Below are the code and all the weights of a small trained network. Each question names an input and a target symbol and asks about switching units off, where a switched-off unit gives its printed mean instead of its output.

import numpy as np


def w(rows, s, z=0):
    codes = np.array(rows[::2]) - 128.0
    scale = np.full(codes.shape[1], s)
    scale[-1] = z or s
    return codes * scale


def f(y):
    return y / 2 * (1 + np.tanh(0.7978845608 * (y + 0.044715 * y**3)))


def softmax(a):
    e = np.exp(a - a.max(-1, keepdims=True))
    return e / e.sum(-1, keepdims=True)


def log_softmax(a):
    a = a - a.max(-1, keepdims=True)
    return a - np.log(np.exp(a).sum(-1, keepdims=True))


def net(x, mask):
    ids = ['αβγδεζηθλμξτφψω'.index(c) for c in x.split()]
    T = len(ids)
    res = E[ids] + P[:T]
    u = 0
    for l in range(2):
        r = res
        for j in range(3):
            rows = slice(2 * j, 2 * j + 2)
            q, k, v = (r @ M[l][rows].T for M in (Q, K, V))
            z = softmax(np.where(np.tri(T) > 0, q @ k.T / 2**0.5, -1e9)) @ v
            o = O[l][rows]
            res = res + np.where(mask[u + j], z, o[:, -1]) @ o[:, :-1]
        u += 3
        y = f(res @ A[l][:, :-1].T + A[l][:, -1])
        res = res + np.where(mask[u : u + 4], y, B[l][:, -1]) @ B[l][:, :-1]
        u += 4
    return log_softmax(res[-1] @ U[:, :-1].T + U[:, -1])


Q, K, V, O, A, B = {}, {}, {}, {}, {}, {}
E = w([
[159,30,78,133],'α',
[109,89,89,176],'β',
[106,235,31,58],'γ',
[109,113,239,61],'δ',
[199,77,55,170],'ε',
[144,115,14,230],'ζ',
[104,106,216,100],'η',
[190,67,127,101],'θ',
[173,120,65,208],'λ',
[153,101,162,139],'μ',
[184,95,50,197],'ξ',
[188,128,178,127],'τ',
[4,87,120,156],'φ',
[160,148,199,139],'ψ',
[127,85,171,121],'ω',
],0.011)
P = w([
[136,148,180,253],'0',
[111,121,161,199],'1',
[115,102,148,164],'2',
[119,95,134,145],'3',
[120,86,128,130],'4',
[120,81,120,120],'5',
[122,78,111,110],'6',
[119,75,110,104],'7',
[119,74,107,98],'8',
[116,73,105,96],'9',
[114,76,107,91],'10',
[113,76,104,87],'11',
[111,76,99,83],'12',
[111,78,95,81],'13',
],0.007)
Q[0] = w([
[46,108,172,145],'L0H0',
[4,62,100,95],'L0H0',
[236,17,127,251],'L0H1',
[134,182,220,105],'L0H1',
[23,206,167,207],'L0H2',
[173,189,44,229],'L0H2',
],0.011)
K[0] = w([
[53,145,121,69],'L0H0',
[69,235,44,77],'L0H0',
[250,29,71,157],'L0H1',
[166,155,208,104],'L0H1',
[68,185,209,210],'L0H2',
[195,108,177,224],'L0H2',
],0.014)
V[0] = w([
[192,254,112,22],'L0H0',
[228,134,52,89],'L0H0',
[84,107,227,152],'L0H1',
[30,214,127,75],'L0H1',
[119,167,72,68],'L0H2',
[57,113,89,188],'L0H2',
],0.0097)
O[0] = w([
[191,17,54,44,79],'L0H0',
[69,106,141,31,91],'L0H0',
[52,115,127,21,165],'L0H1',
[220,77,118,3,105],'L0H1',
[192,120,181,96,96],'L0H2',
[113,62,100,29,255],'L0H2',
],0.0065,0.0045)
A[0] = w([
[130,61,203,185,2],'L0N0',
[112,248,149,100,50],'L0N1',
[182,214,223,86,208],'L0N2',
[166,73,175,120,179],'L0N3',
],0.012,0.0027)
B[0] = w([
[224,141,158,171,216],'L0N0',
[247,109,70,230,208],'L0N1',
[74,135,99,182,192],'L0N2',
[189,65,97,168,254],'L0N3',
],0.013,0.0028)
Q[1] = w([
[209,105,156,158],'L1H0',
[142,122,210,6],'L1H0',
[161,116,57,126],'L1H1',
[216,158,170,53],'L1H1',
[139,155,38,121],'L1H2',
[147,191,167,112],'L1H2',
],0.022)
K[1] = w([
[152,160,188,169],'L1H0',
[57,32,154,214],'L1H0',
[121,150,86,63],'L1H1',
[190,249,199,161],'L1H1',
[125,195,58,109],'L1H2',
[114,76,90,192],'L1H2',
],0.02)
V[1] = w([
[72,91,176,141],'L1H0',
[188,118,114,152],'L1H0',
[100,130,135,157],'L1H1',
[173,72,86,166],'L1H1',
[187,177,7,101],'L1H2',
[92,163,131,67],'L1H2',
],0.014)
O[1] = w([
[96,3,137,144,106],'L1H0',
[135,181,88,194,181],'L1H0',
[165,132,87,91,133],'L1H1',
[195,165,191,130,226],'L1H1',
[43,184,242,191,252],'L1H2',
[203,166,178,128,66],'L1H2',
],0.0071,0.012)
A[1] = w([
[255,67,198,116,86],'L1N0',
[152,143,124,203,2],'L1N1',
[154,221,109,83,91],'L1N2',
[191,182,232,73,171],'L1N3',
],0.011,0.0052)
B[1] = w([
[142,175,54,98,177],'L1N0',
[211,126,178,34,231],'L1N1',
[99,170,180,37,176],'L1N2',
[109,69,10,151,254],'L1N3',
],0.011,0.0099)
U = w([
[177,123,123,254,230],'α',
[64,166,81,234,146],'β',
[58,158,80,91,198],'γ',
[102,83,106,56,200],'δ',
[128,127,135,113,70],'ε',
[105,169,150,197,1],'ζ',
[153,94,97,55,71],'η',
[135,120,128,108,82],'θ',
[131,140,150,117,110],'λ',
[128,126,123,113,61],'μ',
[126,138,143,127,86],'ξ',
[140,124,139,109,85],'τ',
[114,78,200,130,172],'φ',
[138,126,140,115,81],'ψ',
[140,118,105,112,45],'ω',
],0.0092,0.0043)

Each question gives the input, a string of symbols that net reads in full, and the target symbol t.
The units are the heads (2 rows each of Q, K, V and O) and the neurons (one row each of A and B). Each row of codes is followed by its name. A weight is (code - 128) times the scale printed after its matrix; where a second scale follows, it is the last column's (O, A, B and U).
mask holds one flag per unit, layer by layer, with each layer's heads first. A switched-off unit (its flag False) gives its mean, the last column of its rows in O or B, instead of its output. The means were averaged over made-up inputs and are rounded, as every weight is.
A unit's drop is (log p(t) with every unit on - log p(t) with that unit switched off) / (log p(t) with every unit on - log p(t) with every unit switched off).
The circuit of an input: a set's keep is (log p(t) with only the set's units on - log p(t) with every unit switched off) / (log p(t) with every unit on - log p(t) with every unit switched off). Starting from the 12 units with the biggest drops (on a tie, the unit counted first), units are removed one at a time, each time the one whose removal leaves the highest keep (on an exact tie, the one counted first), for as long as the keep stays at least 0.8.
circuit, biggest first: the units of the circuit, biggest drop first
most important unit: the unit with the biggest drop
k most important neurons: the k neurons with the biggest drops, biggest first
k most important neurons of layer l: the k neurons of layer l with the biggest drops, biggest first
which heads matter: for each layer, one digit per head in row order, 1 if its drop is at least 0.15 and else 0, layers parted by /
input η ψ γ λ φ φ, target φ: which heads matter : 101 / 101
input φ φ φ λ γ ε η ψ ξ ζ η τ β, target β: 2 most important neurons : [L0N3, L1N3]
input φ φ δ, target α: circuit, biggest first : [L0H0, L0N1]
input γ τ ω τ β φ β, target β: which heads matter : 100 / 001
input ξ φ φ ζ δ φ θ φ φ η λ μ, target α: circuit, biggest first : [L0H0, L0H1]
input θ γ φ φ φ φ α, target α: circuit, biggest first : [L0H1]
input φ ζ φ τ γ γ φ φ ω, target α: 3 most important neurons : [L0N3, L1N2, L1N3]
input γ φ φ ξ α α ψ γ μ, target α: 3 most important neurons : [L0N0, L0N1, L1N2]
input φ ζ γ δ λ φ λ γ, target β: 2 most important neurons : [L1N1, L0N1]
input ζ φ ψ δ φ ε φ φ ζ ζ α φ ξ ψ, target β: circuit, biggest first : [L0H0, L0N2]
input η γ η φ φ φ ξ φ ζ γ ζ θ, target α: which heads matter : 101 / 000
input φ φ τ φ γ φ η γ λ φ φ φ φ, target δ: 2 most important neurons of layer 1 : [L1N3, L1N0]
input φ γ φ ζ φ γ ψ φ μ γ γ, target δ: which heads matter : 110 / 100
input φ η δ τ φ τ δ, target β: 2 most important neurons of layer 0 : [L0N2, L0N1]
input φ ψ δ φ φ θ φ φ ζ ξ φ ξ φ ω, target α: 2 most important neurons : [L1N2, L0N0]
input μ φ ω ψ η φ φ φ η, target β: 4 most important neurons : [L0N1, L1N1, L0N2, L0N3]
input φ γ γ η φ ζ ψ, target α: which heads matter : 101 / 010
input η φ ζ φ ε φ ψ θ, target α: most important unit : L0H1
input η α η λ γ φ η φ φ γ φ, target δ: which heads matter : 010 / 100
input ξ ζ φ δ γ λ ψ φ φ ω δ φ φ, target φ: which heads matter : 110 / 101
